Below is a small trained network, with its code and all its weights. Each question gives an input and a target symbol and asks what happens when units are switched off, that is, made to give their printed mean instead of their output.

import numpy as np


def w(rows, s, z=0):
    codes = np.array(rows[::2]) - 128.0
    scale = np.full(codes.shape[1], s)
    scale[-1] = z or s
    return codes * scale


def norm(h):
    return h / np.sqrt((h * h).mean(-1, keepdims=True) + 1e-5)


def f(y):
    return np.maximum(y, 0)


def softmax(a):
    e = np.exp(a - a.max(-1, keepdims=True))
    return e / e.sum(-1, keepdims=True)


def log_softmax(a):
    a = a - a.max(-1, keepdims=True)
    return a - np.log(np.exp(a).sum(-1, keepdims=True))


def net(x, mask):
    ids = ['Δβεζθλπψ'.index(c) for c in x.split()]
    T = len(ids)
    res = E[ids] + P[:T]
    r = norm(res)
    for j in range(2):
        rows = slice(3 * j, 3 * j + 3)
        q, k, v = (r @ M[0][rows].T for M in (Q, K, V))
        z = softmax(np.where(np.tri(T) > 0, q @ k.T / 3**0.5, -1e9)) @ v
        o = O[0][rows]
        res = res + np.where(mask[j], z, o[:, -1]) @ o[:, :-1]
    y = f(norm(res) @ A[0][:, :-1].T + A[0][:, -1])
    res = res + np.where(mask[2:18], y, B[0][:, -1]) @ B[0][:, :-1]
    return log_softmax(norm(res)[-1] @ U[:, :-1].T + U[:, -1])


Q, K, V, O, A, B = {}, {}, {}, {}, {}, {}
E = w([
[102,86,185,251,60],'Δ',
[124,207,145,148,243],'β',
[100,45,15,127,151],'ε',
[93,113,89,73,189],'ζ',
[84,155,2,231,212],'θ',
[129,212,140,110,91],'λ',
[167,55,57,96,162],'π',
[240,119,107,171,185],'ψ',
],0.0042)
P = w([
[119,33,155,110,204],'0',
[62,1,122,101,202],'1',
[38,114,142,87,187],'2',
[52,138,109,123,161],'3',
[69,143,90,147,145],'4',
[81,139,67,156,135],'5',
[91,150,48,158,128],'6',
[98,148,36,168,120],'7',
],0.002)
Q[0] = w([
[90,155,53,78,87],'H0',
[2,129,73,196,126],'H0',
[209,150,220,125,91],'H0',
[112,128,94,145,171],'H1',
[133,115,147,127,118],'H1',
[125,138,126,160,122],'H1',
],0.018)
K[0] = w([
[191,138,91,88,51],'H0',
[87,226,138,138,28],'H0',
[204,91,132,193,255],'H0',
[112,100,181,151,103],'H1',
[143,129,117,122,151],'H1',
[132,126,143,105,118],'H1',
],0.016)
V[0] = w([
[70,98,100,254,220],'H0',
[192,188,27,102,194],'H0',
[128,114,52,79,194],'H0',
[172,239,63,62,102],'H1',
[142,155,109,67,33],'H1',
[107,143,204,150,16],'H1',
],0.005)
O[0] = w([
[218,181,49,112,130,5],'H0',
[118,54,100,228,180,202],'H0',
[179,80,104,122,174,131],'H0',
[253,116,114,176,220,128],'H1',
[178,85,56,179,184,51],'H1',
[102,122,66,238,84,27],'H1',
],0.0042,0.002)
A[0] = w([
[117,110,95,189,121,131],'N0',
[143,151,153,194,121,108],'N1',
[131,137,97,58,60,156],'N2',
[229,69,58,201,89,119],'N3',
[122,131,219,79,74,2],'N4',
[241,124,140,132,81,58],'N5',
[190,104,147,147,11,157],'N6',
[209,91,158,156,112,64],'N7',
[88,130,152,143,70,190],'N8',
[208,96,3,114,65,106],'N9',
[180,157,127,151,129,97],'N10',
[98,124,228,118,107,86],'N11',
[73,81,147,55,59,52],'N12',
[164,180,167,117,156,125],'N13',
[161,88,6,163,96,55],'N14',
[229,67,51,139,81,182],'N15',
],0.0063,0.0022)
B[0] = w([
[140,136,134,179,66,236],'N0',
[189,141,113,85,132,215],'N1',
[140,101,141,43,78,187],'N2',
[36,77,160,106,187,212],'N3',
[176,40,166,170,171,189],'N4',
[143,214,185,165,82,139],'N5',
[99,208,87,70,162,151],'N6',
[92,148,91,158,71,150],'N7',
[115,141,184,72,154,251],'N8',
[21,118,154,214,130,181],'N9',
[90,112,110,119,108,155],'N10',
[94,108,55,163,88,238],'N11',
[117,168,104,234,141,230],'N12',
[118,130,165,175,119,195],'N13',
[151,189,105,58,108,196],'N14',
[248,131,111,134,84,190],'N15',
],0.014,0.0023)
U = w([
[75,44,156,236,119,183],'Δ',
[103,227,32,151,188,129],'β',
[255,211,164,178,68,213],'ε',
[167,69,19,88,15,23],'ζ',
[233,36,122,73,122,116],'θ',
[179,192,251,133,250,5],'λ',
[66,207,170,38,34,114],'π',
[122,61,137,3,243,109],'ψ',
],0.0087,0.0031)

Each question gives the input, a string of symbols that net reads in full, and the target symbol t.
The units are the heads (3 rows each of Q, K, V and O) and the neurons (one row each of A and B). Each row of codes is followed by its name. A weight is (code - 128) times the scale printed after its matrix; where a second scale follows, it is the last column's (O, A, B and U).
mask holds one flag per unit, heads first, then neurons. A switched-off unit (its flag False) gives its mean, the last column of its rows in O or B, instead of its output. The means were averaged over made-up inputs and are rounded, as every weight is.
A unit's drop is (log p(t) with every unit on - log p(t) with that unit switched off) / (log p(t) with every unit on - log p(t) with every unit switched off).
The circuit of an input: a set's keep is (log p(t) with only the set's units on - log p(t) with every unit switched off) / (log p(t) with every unit on - log p(t) with every unit switched off). Starting from the 12 units with the biggest drops (on a tie, the unit counted first), units are removed one at a time, each time the one whose removal leaves the highest keep (on an exact tie, the one counted first), for as long as the keep stays at least 0.8.
units of the circuit, in order: the units of the circuit, biggest drop first
top k neurons: the k neurons with the biggest drops, biggest first
which heads matter: for each layer, one digit per head in row order, 1 if its drop is at least 0.15 and else 0, layers parted by /
drop of u: that unit's drop, to one decimal
input Δ λ β, target Δ: which heads matter => 10
input ε ζ λ ε π λ θ λ, target ε: which heads matter => 11
input λ ζ θ λ ψ Δ π, target π: top 2 neurons => (N14, N8)
input θ ζ θ π ε Δ, target π: which heads matter => 10
input θ β π, target θ: top 3 neurons => (N3, N8, N15)
input π θ λ λ ζ Δ β, target π: which heads matter => 01
input θ λ λ Δ ζ ε θ ζ, target π: units of the circuit, in order => (H1, N8)
input β π β ε Δ ε, target π: which heads matter => 00
input θ Δ λ, target Δ: units of the circuit, in order => (N4)
input ψ ζ λ λ π, target θ: units of the circuit, in order => (H1, N15, N12)
input λ λ λ λ Δ Δ β Δ, target π: which heads matter => 00
input λ λ ψ ε ζ λ λ λ, target ζ: which heads matter => 11
input λ ε λ β ε, target ζ: top 2 neurons => (N14, N12)
input Δ π ζ, target π: units of the circuit, in order => (H0, H1)
input π λ Δ λ λ λ ε, target π: top neuron => (N14)
input ζ ψ Δ ψ, target π: which heads matter => 01
input θ ψ ε, target ζ: top 4 neurons => (N2, N8, N3, N15)
input λ π ε ζ ψ β, target Δ: top 2 neurons => (N11, N14)
input π λ π β λ, target Δ: top 2 neurons => (N11, N4)
input Δ ζ ζ λ ζ λ β, target π: units of the circuit, in order => (H1)
input λ λ λ θ λ θ λ, target ζ: top 3 neurons => (N0, N8, N1)
input θ β λ β λ ζ, target ψ: top 4 neurons => (N12, N0, N11, N9)
input π ψ π λ θ λ β ζ, target ψ: drop of H1 => 1.3
input θ λ Δ λ π λ λ θ, target π: drop of H1 => 0.5
input ψ ψ β Δ β π, target π: drop of N2 => 0.2
